Below are the code and all the weights of a small trained network. Each question names an input and a target symbol and asks about switching units off, where a switched-off unit gives its printed mean instead of its output.

import numpy as np


def w(rows, s, z=0):
    codes = np.array(rows[::2]) - 128.0
    scale = np.full(codes.shape[1], s)
    scale[-1] = z or s
    return codes * scale


def norm(h):
    return h / np.sqrt((h * h).mean(-1, keepdims=True) + 1e-5)


def f(y):
    return y / 2 * (1 + np.tanh(0.7978845608 * (y + 0.044715 * y**3)))


def softmax(a):
    e = np.exp(a - a.max(-1, keepdims=True))
    return e / e.sum(-1, keepdims=True)


def log_softmax(a):
    a = a - a.max(-1, keepdims=True)
    return a - np.log(np.exp(a).sum(-1, keepdims=True))


def net(x, mask):
    ids = ['ζλμπτω'.index(c) for c in x.split()]
    T = len(ids)
    res = E[ids] + P[:T]
    u = 0
    for l in range(2):
        q, k, v = (norm(res) @ M[l].T for M in (Q, K, V))
        z = softmax(np.where(np.tri(T) > 0, q @ k.T / 2**0.5, -1e9)) @ v
        res = res + np.where(mask[u], z, O[l][:, -1]) @ O[l][:, :-1]
        u += 1
        y = f(norm(res) @ A[l][:, :-1].T + A[l][:, -1])
        res = res + np.where(mask[u : u + 8], y, B[l][:, -1]) @ B[l][:, :-1]
        u += 8
    return log_softmax(norm(res)[-1] @ U[:, :-1].T + U[:, -1])


Q, K, V, O, A, B = {}, {}, {}, {}, {}, {}
E = w([
[104,101,170,113,176,104,153],'ζ',
[176,103,77,153,179,174,91],'λ',
[173,238,79,147,120,184,154],'μ',
[112,133,157,93,191,113,131],'π',
[115,94,157,129,150,90,167],'τ',
[252,168,208,131,162,180,172],'ω',
],0.02)
P = w([
[148,93,121,111,10,96,197],'0',
[173,134,188,60,107,108,92],'1',
[165,121,168,88,141,129,106],'2',
[155,110,155,105,160,132,113],'3',
[146,105,149,116,168,134,116],'4',
[139,103,143,123,172,135,118],'5',
[137,98,138,130,177,136,118],'6',
[133,97,136,134,179,136,119],'7',
[130,94,133,138,181,140,119],'8',
[127,92,133,143,186,141,123],'9',
[124,89,132,146,186,140,123],'10',
],0.011)
Q[0] = w([
[143,172,87,254,89,170,68],'L0H1',
[125,19,196,92,145,115,121],'L0H1',
],0.0081)
K[0] = w([
[167,130,116,253,94,122,67],'L0H1',
[124,123,110,16,20,153,253],'L0H1',
],0.0055)
V[0] = w([
[120,109,51,95,133,137,109],'L0H1',
[164,86,167,250,155,90,1],'L0H1',
],0.0074)
O[0] = w([
[110,86,163,108,71,110,65,209],'L0H1',
[73,151,196,254,218,99,91,255],'L0H1',
],0.008,0.00071)
A[0] = w([
[85,208,147,185,136,118,133,98],'L0N1',
[131,160,115,24,125,94,129,1],'L0N2',
[137,208,234,156,82,100,124,81],'L0N3',
[166,147,20,120,140,243,190,138],'L0N4',
[44,111,197,254,127,40,174,69],'L0N5',
[82,88,145,101,118,19,154,210],'L0N6',
[101,154,43,158,60,101,182,15],'L0N7',
[137,177,109,141,47,212,234,140],'L0N8',
],0.0081,0.0036)
B[0] = w([
[154,83,86,67,90,87,108,151],'L0N1',
[82,65,80,218,236,123,124,142],'L0N2',
[174,93,59,41,89,176,129,142],'L0N3',
[133,135,197,91,90,122,77,255],'L0N4',
[170,124,103,55,118,126,94,132],'L0N5',
[84,201,102,140,255,138,46,173],'L0N6',
[132,196,30,194,149,135,95,119],'L0N7',
[114,77,84,197,197,103,78,175],'L0N8',
],0.0078,0.0052)
Q[1] = w([
[108,144,91,110,194,57,52],'L1H1',
[79,136,129,2,213,116,146],'L1H1',
],0.0078)
K[1] = w([
[174,49,31,197,26,123,172],'L1H1',
[149,7,94,175,62,19,254],'L1H1',
],0.0052)
V[1] = w([
[193,28,191,117,203,3,184],'L1H1',
[49,49,249,45,106,173,87],'L1H1',
],0.0059)
O[1] = w([
[155,134,220,107,2,121,43,249],'L1H1',
[191,154,10,69,208,221,71,10],'L1H1',
],0.0089,0.0017)
A[1] = w([
[200,149,152,97,71,196,95,90],'L1N1',
[65,151,51,33,173,120,93,19],'L1N2',
[71,193,185,140,153,114,138,2],'L1N3',
[194,80,134,127,82,94,159,158],'L1N4',
[78,105,57,230,182,162,104,47],'L1N5',
[176,141,180,61,3,151,146,199],'L1N6',
[133,85,63,146,199,164,101,127],'L1N7',
[178,101,58,62,9,168,71,126],'L1N8',
],0.012,0.0069)
B[1] = w([
[136,148,106,75,158,98,204,238],'L1N1',
[189,202,103,135,121,102,193,155],'L1N2',
[136,170,63,93,93,151,156,131],'L1N3',
[128,196,130,78,170,139,130,166],'L1N4',
[91,71,170,160,112,205,67,188],'L1N5',
[195,110,83,190,121,155,147,224],'L1N6',
[123,186,125,190,121,126,108,254],'L1N7',
[112,115,113,54,79,75,249,200],'L1N8',
],0.016,0.0075)
U = w([
[44,77,106,153,202,91,179,75],'ζ',
[78,145,128,18,118,107,65,136],'λ',
[137,99,1,88,45,172,178,247],'μ',
[166,43,84,169,86,171,55,237],'π',
[178,252,119,150,210,121,133,2],'τ',
[125,159,220,176,37,39,159,50],'ω',
],0.0096,0.0082)

Each question gives the input, a string of symbols that net reads in full, and the target symbol t.
The units are the heads (2 rows each of Q, K, V and O) and the neurons (one row each of A and B). Each row of codes is followed by its name. A weight is (code - 128) times the scale printed after its matrix; where a second scale follows, it is the last column's (O, A, B and U).
mask holds one flag per unit, layer by layer, with each layer's heads first. A switched-off unit (its flag False) gives its mean, the last column of its rows in O or B, instead of its output. The means were averaged over made-up inputs and are rounded, as every weight is.
A unit's drop is (log p(t) with every unit on - log p(t) with that unit switched off) / (log p(t) with every unit on - log p(t) with every unit switched off).
unit that matters most: the unit with the biggest drop
top k neurons: the k neurons with the biggest drops, biggest first
top k neurons in layer l: the k neurons of layer l with the biggest drops, biggest first
drop of u: that unit's drop, to one decimal
input λ μ μ π λ λ μ τ, target τ: unit that matters most -> L0N6
input ω π τ π λ π, target λ: top 3 neurons in layer 0 -> (L0N6 L0N8 L0N4)
input ω π ζ, target λ: top 4 neurons in layer 0 -> (L0N6 L0N8 L0N4 L0N2)
input τ λ π π, target ω: top 2 neurons in layer 1 -> (L1N1 L1N5)
input τ μ λ λ, target τ: top 2 neurons in layer 0 -> (L0N6 L0N1)
input π λ μ ω λ, target τ: top 3 neurons in layer 0 -> (L0N8 L0N2 L0N4)
input ζ λ λ ζ μ τ ω μ π π ζ, target π: top 4 neurons -> (L0N6 L0N8 L1N8 L1N1)
input τ τ μ τ λ τ τ μ λ ζ, target ω: top 4 neurons in layer 1 -> (L1N1 L1N8 L1N5 L1N3)
input ζ λ μ μ π, target π: top 2 neurons in layer 0 -> (L0N2 L0N6)
input τ μ μ ζ π π τ π, target ω: top 4 neurons -> (L0N7 L0N6 L1N1 L0N8)
input λ λ λ λ π ω λ τ, target τ: top 3 neurons -> (L0N5 L0N6 L1N2)
input τ λ ζ λ π τ λ π λ τ, target ω: top 4 neurons in layer 0 -> (L0N6 L0N7 L0N4 L0N8)
input μ λ λ τ, target ζ: top 3 neurons -> (L0N6 L0N8 L0N4)
input τ μ λ τ τ μ τ ζ λ λ ω, target μ: top 3 neurons in layer 0 -> (L0N3 L0N6 L0N2)
input λ μ π λ μ ζ λ τ ω μ μ, target π: unit that matters most -> L1H1
input μ μ λ λ λ π, target ζ: top 2 neurons -> (L0N8 L0N2)
input ω μ ζ τ, target λ: top 4 neurons -> (L0N6 L0N8 L0N4 L1N6)
input ζ τ λ τ τ, target π: top 3 neurons in layer 1 -> (L1N8 L1N1 L1N6)
input ω λ ζ μ π λ λ λ λ π, target λ: top 2 neurons -> (L0N8 L1N6)
input π μ λ ω μ π, target μ: unit that matters most -> L0H1
input ω ζ τ ω ζ, target λ: top 2 neurons in layer 1 -> (L1N6 L1N7)
input ζ τ τ, target π: top 2 neurons in layer 0 -> (L0N6 L0N2)
input τ ζ τ ω ζ, target ω: top 4 neurons -> (L0N6 L0N7 L1N1 L0N8)
input μ μ μ, target π: top 4 neurons in layer 0 -> (L0N8 L0N2 L0N4 L0N7)
input π μ ζ λ λ ω ω π, target μ: top 2 neurons in layer 0 -> (L0N8 L0N4)
input ζ π τ τ λ λ π λ ζ, target π: top 2 neurons in layer 1 -> (L1N8 L1N1)
input λ λ ζ μ λ τ μ τ λ ζ, target τ: unit that matters most -> L0N6
input ω λ μ π λ μ λ λ τ, target λ: drop of L0H1 -> 0.1
input π π ω π λ π λ μ τ λ ζ, target μ: drop of L1H1 -> 1.0
input μ ζ π, target ζ: drop of L0N8 -> 0.1
